Below is a small trained network, with its code and all its weights. Each question gives an input and a class and asks what happens when units are switched off, that is, made to give their printed mean instead of their output.

import numpy as np


def w(rows, s, z=0):
    codes = np.array(rows[::2]) - 128.0
    scale = np.full(codes.shape[1], s)
    scale[-1] = z or s
    return codes * scale


def norm(h):
    return h / np.sqrt((h * h).mean(-1, keepdims=True) + 1e-5)


def f(y):
    return y / 2 * (1 + np.tanh(0.7978845608 * (y + 0.044715 * y**3)))


def log_softmax(a):
    a = a - a.max(-1, keepdims=True)
    return a - np.log(np.exp(a).sum(-1, keepdims=True))


def net(x, mask):
    res = np.array(x, float).reshape(1, 4) / 4 @ E
    u = 0
    for l in range(3):
        y = f(norm(res) @ A[l][:, :-1].T + A[l][:, -1])
        res = res + np.where(mask[u : u + 12], y, B[l][:, -1]) @ B[l][:, :-1]
        u += 12
    return log_softmax(norm(res)[-1] @ U[:, :-1].T + U[:, -1])


A, B = {}, {}
E = w([
[195,124,218,196,7,33,143,106,127,117,254],'x0',
[210,226,92,202,92,221,76,170,144,190,79],'x1',
[111,118,138,155,124,102,136,119,133,157,96],'x2',
[180,180,127,5,97,45,104,43,138,36,8],'x3',
],0.0055)
A[0] = w([
[134,126,123,88,192,74,127,133,97,135,106,48],'L0N1',
[192,124,179,87,109,123,128,184,116,147,121,36],'L0N2',
[125,188,142,150,151,131,206,141,138,94,113,98],'L0N3',
[160,158,148,174,2,151,130,112,142,99,116,34],'L0N4',
[100,27,125,119,175,69,133,188,72,160,165,68],'L0N5',
[3,189,116,127,150,122,98,136,130,103,164,5],'L0N6',
[151,215,152,149,53,82,157,10,93,93,166,57],'L0N7',
[201,191,92,55,58,68,100,47,174,90,44,191],'L0N8',
[128,185,144,116,182,149,139,201,154,92,138,89],'L0N9',
[252,204,111,195,71,174,61,199,132,148,43,216],'L0N10',
[100,81,66,157,198,210,157,141,82,151,130,63],'L0N11',
[169,137,118,54,141,71,202,22,84,90,96,48],'L0N12',
],0.0048,0.0029)
B[0] = w([
[144,135,118,196,159,170,88,134,149,105,127,129],'L0N1',
[128,112,170,156,109,96,136,136,120,144,113,119],'L0N2',
[166,97,158,167,156,126,119,137,119,164,95,122],'L0N3',
[159,162,165,108,134,105,192,89,166,174,182,156],'L0N4',
[143,134,58,89,103,129,133,110,75,166,158,162],'L0N5',
[125,178,146,105,117,115,142,97,144,148,143,120],'L0N6',
[110,123,171,106,80,130,64,64,219,85,157,175],'L0N7',
[129,153,177,83,149,40,117,103,2,160,119,241],'L0N8',
[67,124,120,174,150,109,128,112,130,134,103,128],'L0N9',
[120,188,77,101,80,100,64,173,156,190,145,254],'L0N10',
[74,119,193,111,121,116,68,73,170,166,105,172],'L0N11',
[147,157,131,177,192,123,115,135,248,85,123,174],'L0N12',
],0.0061,0.0068)
A[1] = w([
[109,70,77,118,196,159,142,83,63,142,84,69],'L1N1',
[150,149,72,144,114,164,155,190,113,206,188,194],'L1N2',
[102,152,59,128,93,156,94,167,194,159,105,155],'L1N3',
[208,182,190,181,95,166,143,95,152,158,136,2],'L1N4',
[180,70,136,164,3,130,171,140,169,142,218,97],'L1N5',
[55,18,162,109,144,158,212,93,179,103,182,168],'L1N6',
[155,189,121,129,198,129,155,85,161,169,86,93],'L1N7',
[105,55,63,131,135,180,152,135,139,188,136,99],'L1N8',
[82,46,179,165,194,180,197,101,163,94,163,129],'L1N9',
[91,128,49,125,139,203,129,139,159,88,183,99],'L1N10',
[159,45,192,65,199,83,189,68,82,61,106,109],'L1N11',
[202,117,151,159,55,84,152,50,51,89,194,134],'L1N12',
],0.0063,0.0026)
B[1] = w([
[147,182,198,98,155,152,165,183,126,132,248,178],'L1N1',
[81,131,160,158,175,128,116,57,149,45,100,254],'L1N2',
[127,49,178,171,121,140,172,147,162,118,131,212],'L1N3',
[98,209,133,115,136,134,161,159,130,168,150,159],'L1N4',
[185,150,76,214,170,122,172,161,38,70,100,249],'L1N5',
[179,60,107,88,96,166,137,122,82,158,96,241],'L1N6',
[119,83,90,161,83,168,81,104,80,94,168,160],'L1N7',
[186,166,111,25,118,107,87,113,218,154,99,191],'L1N8',
[196,153,64,72,84,39,137,96,96,187,98,191],'L1N9',
[138,127,169,146,124,93,108,101,154,210,85,155],'L1N10',
[2,163,147,252,140,219,176,131,160,105,141,238],'L1N11',
[157,49,171,118,67,194,43,122,172,133,140,243],'L1N12',
],0.0062,0.005)
A[2] = w([
[144,137,188,82,200,48,97,65,169,93,99,10],'L2N1',
[163,71,119,2,154,145,168,148,101,195,124,12],'L2N2',
[65,127,93,158,204,157,161,157,83,35,99,93],'L2N3',
[130,172,149,240,139,118,205,165,120,88,180,85],'L2N4',
[51,149,67,118,165,67,115,91,81,174,90,159],'L2N5',
[115,150,79,212,93,80,169,209,187,65,173,3],'L2N6',
[153,160,43,72,154,123,125,198,34,168,33,77],'L2N7',
[197,169,93,95,119,136,94,162,42,116,59,26],'L2N8',
[127,78,176,96,89,77,91,121,236,54,132,131],'L2N9',
[190,92,219,155,78,138,79,195,161,155,161,146],'L2N10',
[209,75,45,148,64,70,156,174,42,110,136,85],'L2N11',
[37,175,81,141,104,127,96,157,202,135,99,63],'L2N12',
],0.0068,0.0017)
B[2] = w([
[171,63,47,136,140,177,193,156,73,193,169,192],'L2N1',
[172,183,56,102,54,91,228,176,169,105,154,231],'L2N2',
[147,231,227,85,158,112,28,83,82,238,159,193],'L2N3',
[140,163,35,83,75,78,212,172,77,71,93,226],'L2N4',
[111,170,120,48,169,190,170,200,114,55,142,222],'L2N5',
[138,181,65,133,200,124,199,170,129,68,85,178],'L2N6',
[34,40,97,190,36,122,205,186,94,12,131,224],'L2N7',
[132,16,138,163,61,63,76,202,114,115,193,182],'L2N8',
[96,115,107,187,84,199,195,215,221,144,130,201],'L2N9',
[58,146,83,62,235,93,161,106,116,168,52,252],'L2N10',
[142,70,196,150,213,196,16,24,58,208,121,215],'L2N11',
[189,2,150,117,197,131,66,69,109,88,146,209],'L2N12',
],0.0059,0.0043)
U = w([
[137,112,26,11,96,161,255,175,167,192,153,202],'0',
[33,235,210,72,254,179,131,80,74,92,128,6],'1',
[98,83,113,142,231,196,46,123,252,182,50,102],'2',
[72,65,77,90,83,99,68,232,52,42,102,102],'3',
[201,27,144,156,137,174,125,21,28,184,151,171],'4',
[74,92,224,205,59,169,214,75,230,72,155,151],'5',
[171,245,59,210,177,87,210,160,104,103,79,175],'6',
[201,218,186,92,41,48,49,117,180,247,160,85],'7',
],0.013,0.0013)

Each question gives the input, the list of numbers given to net, and the class t.
The units are the neurons (one row each of A and B). Each row of codes is followed by its name. A weight is (code - 128) times the scale printed after its matrix; where a second scale follows, it is the last column's (A, B and U).
mask holds one flag per neuron, layer by layer. A switched-off neuron (its flag False) gives its mean, the last column of its row in B, instead of its output. The means were averaged over made-up inputs and are rounded, as every weight is.
A unit's drop is (log p(t) with every unit on - log p(t) with that unit switched off) / (log p(t) with every unit on - log p(t) with every unit switched off).
The circuit of an input: a set's keep is (log p(t) with only the set's units on - log p(t) with every unit switched off) / (log p(t) with every unit on - log p(t) with every unit switched off). Starting from the 12 units with the biggest drops (on a tie, the unit counted first), units are removed one at a time, each time the one whose removal leaves the highest keep (on an exact tie, the one counted first), for as long as the keep stays at least 0.8.
units of the circuit, in order: the units of the circuit, biggest drop first
top k neurons: the k neurons with the biggest drops, biggest first
top k neurons in layer l: the k neurons of layer l with the biggest drops, biggest first
drop of u: that unit's drop, to one decimal
input [0,-1,-6,3], class 1: units of the circuit, in order -> L1N11; L0N10; L2N3
input [2,-7,7,-7], class 4: top neuron -> L2N11
input [-6,0,-5,-8], class 0: units of the circuit, in order -> L1N11; L2N2; L1N8
input [1,1,0,-7], class 6: top 2 neurons in layer 1 -> L1N5; L1N12
input [0,-8,3,-8], class 0: top 2 neurons -> L2N2; L1N8
input [-5,0,1,-1], class 0: units of the circuit, in order -> L1N11; L2N2
input [7,0,7,-2], class 4: units of the circuit, in order -> L2N11; L1N5
input [8,-8,-5,-2], class 4: units of the circuit, in order -> L1N5; L2N11
input [0,0,8,0], class 0: top 3 neurons -> L0N8; L1N5; L1N11
input [0,1,4,7], class 3: top 4 neurons -> L0N8; L1N2; L2N1; L2N11
input [4,1,-4,-2], class 6: top 2 neurons -> L1N5; L0N8
input [5,1,-4,-7], class 6: top 2 neurons -> L2N4; L1N2
input [2,0,7,2], class 5: top 2 neurons -> L0N10; L2N9
input [2,-7,-4,2], class 5: units of the circuit, in order -> L1N11
input [0,3,-1,5], class 3: top 2 neurons -> L0N8; L2N7
input [1,0,3,6], class 5: top 2 neurons in layer 1 -> L1N11; L1N5
input [-2,-7,1,3], class 1: top 2 neurons -> L1N11; L2N3
input [0,-6,1,-2], class 0: top 2 neurons -> L2N2; L0N8
input [-4,0,3,4], class 1: top 3 neurons -> L0N10; L1N11; L2N3
input [-4,1,-6,5], class 3: units of the circuit, in order -> L2N8
input [2,-3,-5,-8], class 4: drop of L2N11 -> 0.3
input [-4,6,-8,3], class 3: drop of L2N1 -> 0.0
input [-4,-5,8,1], class 1: drop of L1N11 -> 7.9
input [-6,-6,2,-2], class 0: drop of L0N8 -> 0.2
